Below are the code and all the weights of a small trained network. Each question names an input and a class and asks about switching units off, where a switched-off unit gives its printed mean instead of its output.

import numpy as np


def w(rows, s, z=0):
    codes = np.array(rows[::2]) - 128.0
    scale = np.full(codes.shape[1], s)
    scale[-1] = z or s
    return codes * scale


def f(y):
    return y / 2 * (1 + np.tanh(0.7978845608 * (y + 0.044715 * y**3)))


def log_softmax(a):
    a = a - a.max(-1, keepdims=True)
    return a - np.log(np.exp(a).sum(-1, keepdims=True))


def net(x, mask):
    res = np.array(x, float).reshape(1, 8) / 4 @ E
    y = f(res @ A[0][:, :-1].T + A[0][:, -1])
    res = res + np.where(mask, y, B[0][:, -1]) @ B[0][:, :-1]
    return log_softmax(res[-1] @ U[:, :-1].T + U[:, -1])


A, B = {}, {}
E = w([
[74,99,130,165,141,159,187],'x0',
[119,132,133,123,132,131,130],'x1',
[177,41,77,77,103,185,132],'x2',
[154,153,132,119,124,97,81],'x3',
[125,181,138,146,51,255,129],'x4',
[140,132,126,124,122,118,122],'x5',
[88,117,146,69,49,75,181],'x6',
[116,129,132,126,131,128,125],'x7',
],0.0072)
A[0] = w([
[155,167,160,158,163,133,45,184],'n1',
[156,220,141,117,88,222,226,36],'n2',
[152,190,179,147,34,211,148,11],'n3',
[54,255,190,214,104,73,132,157],'n4',
[140,218,153,82,56,212,48,116],'n5',
[54,80,130,182,170,176,249,252],'n6',
[175,16,47,46,46,177,113,59],'n7',
[68,97,106,39,26,83,159,92],'n8',
[166,95,111,86,223,38,191,31],'n9',
[146,90,100,199,220,187,48,100],'n10',
[187,110,76,173,205,178,105,60],'n11',
],0.0061,0.0021)
B[0] = w([
[144,112,130,85,113,140,142,186],'n1',
[109,73,132,142,170,110,67,196],'n2',
[69,64,137,184,173,87,83,198],'n3',
[202,136,174,97,188,74,134,240],'n4',
[89,68,99,135,181,79,95,218],'n5',
[170,143,71,79,181,111,134,255],'n6',
[195,122,168,161,175,118,146,244],'n7',
[115,172,196,95,105,197,142,216],'n8',
[33,84,182,254,78,120,55,209],'n9',
[138,229,208,109,82,175,113,212],'n10',
[122,174,178,123,104,181,153,180],'n11',
],0.0077,0.0039)
U = w([
[30,41,144,255,118,111,68,5],'0',
[150,106,114,77,144,125,147,178],'1',
[129,130,104,111,115,124,136,235],'2',
[199,109,160,117,144,120,174,78],'3',
[119,133,63,118,114,112,120,237],'4',
[115,170,196,107,80,167,156,52],'5',
[142,117,34,93,152,102,139,123],'6',
[114,121,95,144,99,121,130,109],'7',
],0.0087,0.0031)

Each question gives the input, the list of numbers given to net, and the class t.
The units are the neurons (one row each of A and B). Each row of codes is followed by its name. A weight is (code - 128) times the scale printed after its matrix; where a second scale follows, it is the last column's (A, B and U).
mask holds one flag per neuron, in row order. A switched-off neuron (its flag False) gives its mean, the last column of its row in B, instead of its output. The means were averaged over made-up inputs and are rounded, as every weight is.
A unit's drop is (log p(t) with every unit on - log p(t) with that unit switched off) / (log p(t) with every unit on - log p(t) with every unit switched off).
The circuit of an input: a set's keep is (log p(t) with only the set's units on - log p(t) with every unit switched off) / (log p(t) with every unit on - log p(t) with every unit switched off). Starting from all 11 units, units are removed one at a time, each time the one whose removal leaves the highest keep (on an exact tie, the one counted first), for as long as the keep stays at least 0.8.
circuit, biggest first: the units of the circuit, biggest drop first
top k neurons: the k neurons with the biggest drops, biggest first
drop of u: that unit's drop, to one decimal
input [6,-2,-8,-6,3,4,0,3], class 3: circuit, biggest first => n4
input [-6,3,3,-4,-6,-2,-4,0], class 0: top 4 neurons => n9, n6, n4, n8
input [-3,5,7,8,8,6,1,3], class 0: circuit, biggest first => n3, n5
input [2,-4,-6,-5,-3,-4,-6,5], class 3: circuit, biggest first => n4, n3
input [-5,6,-4,-8,8,4,4,-7], class 0: circuit, biggest first => n3, n2
input [-1,-8,7,4,-2,0,8,6], class 5: top 3 neurons => n8, n6, n5
input [5,0,-6,-1,2,2,-5,-4], class 3: top 2 neurons => n4, n9
input [8,-6,-8,-6,5,-4,-3,-6], class 3: top 2 neurons => n4, n6
input [2,-2,-3,-5,8,5,0,-2], class 0: top 2 neurons => n3, n2
input [4,-2,0,-1,7,-4,7,0], class 0: top 2 neurons => n3, n2
input [-7,1,-7,-7,-8,0,1,3], class 0: top 2 neurons => n9, n6
input [3,3,1,-1,-2,3,-5,-1], class 5: top 3 neurons => n10, n5, n11
input [-8,3,-1,0,-6,-3,-8,-7], class 5: top 2 neurons => n10, n11
input [-2,0,-1,4,-7,2,7,-3], class 0: top neuron => n9
input [4,4,-6,0,3,4,-6,3], class 3: top 2 neurons => n4, n9
input [0,0,7,1,8,6,-7,-3], class 0: drop of n4 => 0.1
input [7,5,7,3,-8,2,4,-7], class 0: drop of n4 => 0.1
input [0,-2,0,2,5,-4,2,-1], class 0: drop of n6 => 0.2
